Below is a small trained network, with its code and all its weights. Each question gives an input and a class and asks what happens when units are switched off, that is, made to give their printed mean instead of their output.

import numpy as np


def w(rows, s, z=0):
    codes = np.array(rows[::2]) - 128.0
    scale = np.full(codes.shape[1], s)
    scale[-1] = z or s
    return codes * scale


def f(y):
    return np.maximum(y, 0)


def log_softmax(a):
    a = a - a.max(-1, keepdims=True)
    return a - np.log(np.exp(a).sum(-1, keepdims=True))


def net(x, mask):
    res = np.array(x, float).reshape(1, 8) / 4 @ E
    y = f(res @ A[0][:, :-1].T + A[0][:, -1])
    res = res + np.where(mask, y, B[0][:, -1]) @ B[0][:, :-1]
    return log_softmax(res[-1] @ U[:, :-1].T + U[:, -1])


A, B = {}, {}
E = w([
[128,116,129,121,133,122,120,117,129,129,127,139],'x0',
[120,125,128,128,127,134,123,128,123,129,135,127],'x1',
[130,129,130,127,135,125,121,124,129,129,128,130],'x2',
[144,211,128,100,155,225,218,21,140,95,130,219],'x3',
[218,53,131,90,211,213,139,255,131,109,189,205],'x4',
[129,132,127,124,125,125,132,135,126,125,117,129],'x5',
[100,42,125,212,227,163,191,97,48,66,31,63],'x6',
[129,132,128,134,123,130,130,133,122,125,127,132],'x7',
],0.0079)
A[0] = w([
[132,140,142,122,141,135,119,138,130,131,128,117,60],'N1',
[112,79,112,156,204,150,160,105,84,96,64,75,54],'N2',
[117,74,135,165,110,66,73,214,107,163,125,83,31],'N3',
[211,49,130,94,212,208,117,244,152,110,161,173,98],'N4',
[114,47,152,173,97,44,71,212,105,176,116,63,45],'N5',
[133,114,152,100,111,131,133,123,114,136,109,127,92],'N6',
[144,209,136,120,164,218,201,14,144,113,120,196,28],'N7',
[124,122,144,129,126,117,137,124,115,126,141,132,87],'N8',
[132,125,143,143,121,134,117,112,163,114,126,117,80],'N9',
[144,222,124,43,27,81,74,166,231,212,213,190,4],'N10',
[89,43,118,210,211,151,189,99,65,81,57,90,87],'N11',
[79,174,156,159,61,70,119,30,125,152,74,69,102],'N12',
[207,60,146,117,204,205,114,236,141,117,158,171,96],'N13',
[93,65,138,185,212,140,165,95,86,80,41,87,59],'N14',
[117,65,145,161,107,54,70,202,121,143,124,77,21],'N15',
[138,207,155,118,138,222,231,22,118,101,129,215,23],'N16',
[139,157,128,125,142,146,138,115,115,150,119,140,22],'N17',
[66,172,125,169,70,68,98,23,144,131,74,67,85],'N18',
[103,54,126,214,215,154,177,102,77,91,67,84,87],'N19',
[54,191,116,169,70,53,106,2,126,144,74,60,90],'N20',
[138,85,124,160,165,145,136,99,124,125,96,100,38],'N21',
[136,123,131,88,153,159,142,184,89,120,124,138,5],'N22',
],0.006,0.0029)
B[0] = w([
[110,124,116,121,118,121,145,100,136,136,121,136,128],'N1',
[177,174,178,109,73,168,89,79,156,163,182,141,186],'N2',
[86,84,72,64,186,91,83,104,197,55,52,69,179],'N3',
[64,100,124,251,149,124,253,192,17,130,144,192,229],'N4',
[111,78,43,38,192,60,60,132,201,60,21,50,196],'N5',
[137,128,126,121,116,130,133,139,118,117,121,123,128],'N6',
[89,50,26,29,210,33,62,155,198,60,33,23,203],'N7',
[117,131,142,128,134,107,125,124,136,129,130,139,128],'N8',
[123,127,121,131,127,136,126,135,125,148,120,138,130],'N9',
[225,232,229,119,20,244,27,17,150,212,227,143,249],'N10',
[192,214,184,92,50,168,55,69,153,195,223,132,215],'N11',
[98,78,124,205,169,154,232,200,61,132,148,209,222],'N12',
[31,119,128,223,149,95,244,187,49,136,137,200,220],'N13',
[191,181,170,118,67,168,76,79,140,186,185,137,202],'N14',
[125,106,89,41,183,97,103,123,202,53,58,60,180],'N15',
[94,34,44,43,182,22,59,162,224,47,13,10,209],'N16',
[137,115,138,125,134,110,124,128,118,121,128,109,133],'N17',
[90,106,106,196,157,158,240,208,47,120,157,219,224],'N18',
[205,215,187,114,54,184,42,64,165,182,191,158,208],'N19',
[51,89,153,216,165,136,246,210,40,127,150,209,242],'N20',
[122,146,142,128,90,128,103,112,140,157,144,133,153],'N21',
[110,120,153,148,131,135,160,147,89,134,133,140,148],'N22',
],0.0052,0.012)
U = w([
[104,108,135,189,144,127,255,167,54,125,136,189,246],'0',
[182,191,184,118,37,151,59,69,149,165,174,134,84],'1',
[119,78,73,78,185,88,91,127,184,69,43,44,26],'2',
],0.0093,0.0013)

Each question gives the input, the list of numbers given to net, and the class t.
The units are the neurons (one row each of A and B). Each row of codes is followed by its name. A weight is (code - 128) times the scale printed after its matrix; where a second scale follows, it is the last column's (A, B and U).
mask holds one flag per neuron, in row order. A switched-off neuron (its flag False) gives its mean, the last column of its row in B, instead of its output. The means were averaged over made-up inputs and are rounded, as every weight is.
A unit's drop is (log p(t) with every unit on - log p(t) with that unit switched off) / (log p(t) with every unit on - log p(t) with every unit switched off).
The circuit of an input: a set's keep is (log p(t) with only the set's units on - log p(t) with every unit switched off) / (log p(t) with every unit on - log p(t) with every unit switched off). Starting from the 12 units with the biggest drops (on a tie, the unit counted first), units are removed one at a time, each time the one whose removal leaves the highest keep (on an exact tie, the one counted first), for as long as the keep stays at least 0.8.
circuit, biggest first: the units of the circuit, biggest drop first
top k neurons: the k neurons with the biggest drops, biggest first
drop of u: that unit's drop, to one decimal
input [3,1,-4,-8,-3,-6,6,1], class 2: circuit, biggest first : (N5)
input [3,3,4,-3,-6,7,7,-4], class 1: top 2 neurons : (N11 N19)
input [-4,0,-8,-3,-1,-3,1,-2], class 2: circuit, biggest first : (N10 N4)
input [-4,6,7,-3,-7,5,-7,4], class 0: top 3 neurons : (N20 N18 N12)
input [4,-3,0,-7,6,8,-4,8], class 2: top 2 neurons : (N5 N3)
input [5,5,-3,-5,-4,-7,2,-7], class 2: top 3 neurons : (N5 N4 N13)
input [-1,-7,-7,8,-5,2,8,2], class 1: top 4 neurons : (N11 N19 N14 N2)
input [6,1,-6,8,-7,-8,-7,-2], class 2: top 4 neurons : (N16 N7 N4 N13)
input [6,-6,0,4,-5,-1,6,-8], class 1: top 3 neurons : (N11 N19 N14)
input [6,8,7,-7,-7,-4,1,-8], class 0: top 2 neurons : (N20 N18)
input [-2,2,-1,-4,3,3,-2,-1], class 2: top 3 neurons : (N20 N18 N12)
input [6,-5,-1,7,6,-1,3,8], class 2: top 2 neurons : (N16 N7)
input [-1,-7,4,-3,-2,7,2,-7], class 2: top 2 neurons : (N10 N4)
input [1,0,-3,6,-8,-8,-8,5], class 0: top neuron : (N20)
input [4,-3,3,-2,8,8,-8,-7], class 0: top 2 neurons : (N4 N13)
input [-3,-8,-8,5,7,-1,8,2], class 1: top 2 neurons : (N11 N19)
input [-4,1,7,-1,-4,8,6,-1], class 1: drop of N11 : 0.2
input [-8,1,-2,6,1,-2,-4,-2], class 2: drop of N16 : 0.2
input [3,-8,-4,-5,-5,8,8,8], class 1: drop of N11 : 0.1
input [7,-7,7,6,2,8,-5,-3], class 2: drop of N16 : 0.5
